In the rows, zero is written as 128.
Each row has a class, written as a number after it.
[ 73  14 105 182 179 205 129  71 152 155  60 130  92 164 102 146 172 154
  93 124 126  55 102 159 191 132 140]
1
[122 145 165  49  75  64 116 136 155 116 198 158 148 106 173  68  82 114
 126 122 126 211 141 108  91 163  53]
0
[131 161 133 118 123 141 147 158 111 127 164 114 144 113 152 120 112 116
 147 149 112 181  84 138  62 174  65]
0
[146 163 160  66  99  60 101 163 106 116 220 139 153  99 164 102  89 101
 164 130 127 205 136 126  77 156  54]
0
[129 204 144 131 141 148 147 176 131 119 121 122 123 117 156 123 121 111
 149 153 127 169  34  91 101 156  84]
1
[129 149 102 144 119 178 160 148 108 119 109 118 145 134 118 153 130 126
 116 130 127 130  91 120 124 125 132]
1
[140 183 129 118 107 107 144 167 107 117  99 109 132 133 140 134 116 112
 122 144 146 146  77 125 111 103 105]
1
[113 143 129 116 125 114 155 141 119 136 137 104 128  81 155 114 117 121
 133 145 114 171  75 139 101 166  61]
1
[121 124 100 149 144 216 152 130 137 122 159 133 151 114 136 138 131 137
 139 132  97 162  88 138  92 198 105]
0
[162 197  93 113 115 124 164 186  73 145 141 104 155  94 154 122  95 107
 166 157 100 185  72 152  56 155  54]
1
[127 116 126 116 132 118 126 139 123 127 114 121 124 126 134 146 122 117
 145 131 128 131 119 135 138  98 146]
1
[125 131 126 102 133 119 153 155 115 136 107 110 133  94 147 136 111   4
 149 150 123 144  92 136  89 118 104]
1
[162 219 121 112 180 113 117 157  79 123 145 101 127  84 157 169  93  92
 247 155  92 179  88 137  40 145  93]
0
[124 130 142 116 149 142 116 125 130 132 181 138 136 113 154 130 138 116
 161 132 119 161 128 135 100 179  88]
0
[134 184 128 135 163 147 141 140 110 135 130 108 136 104 144 136 121 107
 185 147 113 152  81 135  88 191 107]
1
[136 197 137 128 111 105 167 159 108 104 132 136 127 120 154 101 122  92
 118 158 125 177  73 111 115 149  57]
1
[153 164 128 127 168 146 121 140 107 132 140  98 148  97 145 171  97 102
 215 142  92 159 103 146  50 175  79]
0
[104  79 135 104 138 122  70 111 160 130 152 153 118 135 160 141 116 131
 128 114 129 142 140 124 108 133 139]
0
[119 148 129 142 153 158 145 131 120 126 139 134 134 119 152 124 118 130
 159 146 115 169  55 121  98 187  88]
0
[138  99 105 148 189 152 132 115 102 143  97 100 122 134 136 190 137 123
 179 149 102 109  99 180  92 136 143]
0
[171 191 140 111 126 127 126 153 121 111 129 126 130 105 143 151  98 123
 136 130 117 148 105 102 100 122 120]
1
[134 152 140 114 140  99 123 137 114 140 154 120 136 115 170 121 112  99
 176 139 111 157 115 156  87 148 106]
0
[128 107 127 137 149 170 136 127 119 135 144 119 134 122 148 130 128 124
 168 158 104 160  73 154  83 178  91]
0
[124  88  94 134 169 110 143 142  91 163  72  80 114 133 159 150 159 121
 175 168 104 132 101 206  71 123 119]
0
[130 161 146 115 150 124  67 139 126 108 154 123 137 107 157 139 113 125
 200 151 114 163 103 131  79 169  93]
0
[111 168 163 107  81 140 134 134 130 121 158 141 126 131 140  72 124 130
  99 137 143 173  95  90 133 151  70]
1
[132 168 154 116 120  85 141 143 129 132 123 124 116 115 145 108  81  94
  58 152 133 163 108 128 110 128  86]
1
[116 157 123 138 110 124 156 147 123 137 119 104 104 138 129 104 137 123
 112 138 122 146  94 126 136 144  95]
1
[135 122 141 109 125 125 113 117 131 126 173 131 139 106 150 128 123 133
 172 129 112 170 141 145 101 166  99]
0
[143 178 149 130 125  94 144 198 111 126  86 123 127 123 137 131 124 106
 137 130 171 133  85  99 115  97 116]
1
[150 163 109 117 147 103 138 164  87 136 126  93 144 108 151 142 101 111
 147 150 120 158  97 152  73 120  84]
1
[122 169 125 152 144 136 148 136 106 127  77 110 125 131 146 141 130 122
 148 144 120 138  73 133 116 121 128]
1
[135 173 109 144 119 136 167 167  93 133 119  98 143 117 153 124 113 120
 135 159 118 177  69 135  90 160  81]
1
[160 207 140 125 150 136 136 159  95 120 145 101 144 102 160 138  99 111
 189 172 104 177  61 125  63 178  61]
0
[124 134 138 127 136 148 123 113 139 126 149 139 136 120 142 121 129 123
 151 137 119 138 118 128 131 167 110]
1
[139 170 133 100 170 119 115 145  82 134 180 113 146  91 168 152 108 103
 223 150  86 181 128 163  36 167  79]
0
[150 110 144 102 141  95 128 167 110 118 167 108 150  94 163 125  87  98
 203 149 110 193 104 143  68 131  69]
0
[136 130 103 158 169 170 143 139 101 136  68   4 138 124 125 177 137 120
 150 143 118 107  70 131 110 115 152]
1
[132 109 104 115 132 139 119 145 117 131 162 123 163 107 107 142 118 107
 163 127  97 162 134 159  88 155 105]
0
[134 160 146 109 125 111 122 123 123 137 153 144 113 112 164 117 111 103
 168 141 102 185  80 135  85 159  89]
0
[146 210 128 113 140 120 188 156 106 117 167 111 153  93 163 118 108 109
 157 167 107 194  79 126  82 166  55]
0
[122 127 149  83 126  72 114 122 146 138 143 143 127 127 148 118 114 124
 144 127 122 138 135 130 102 126 115]
0
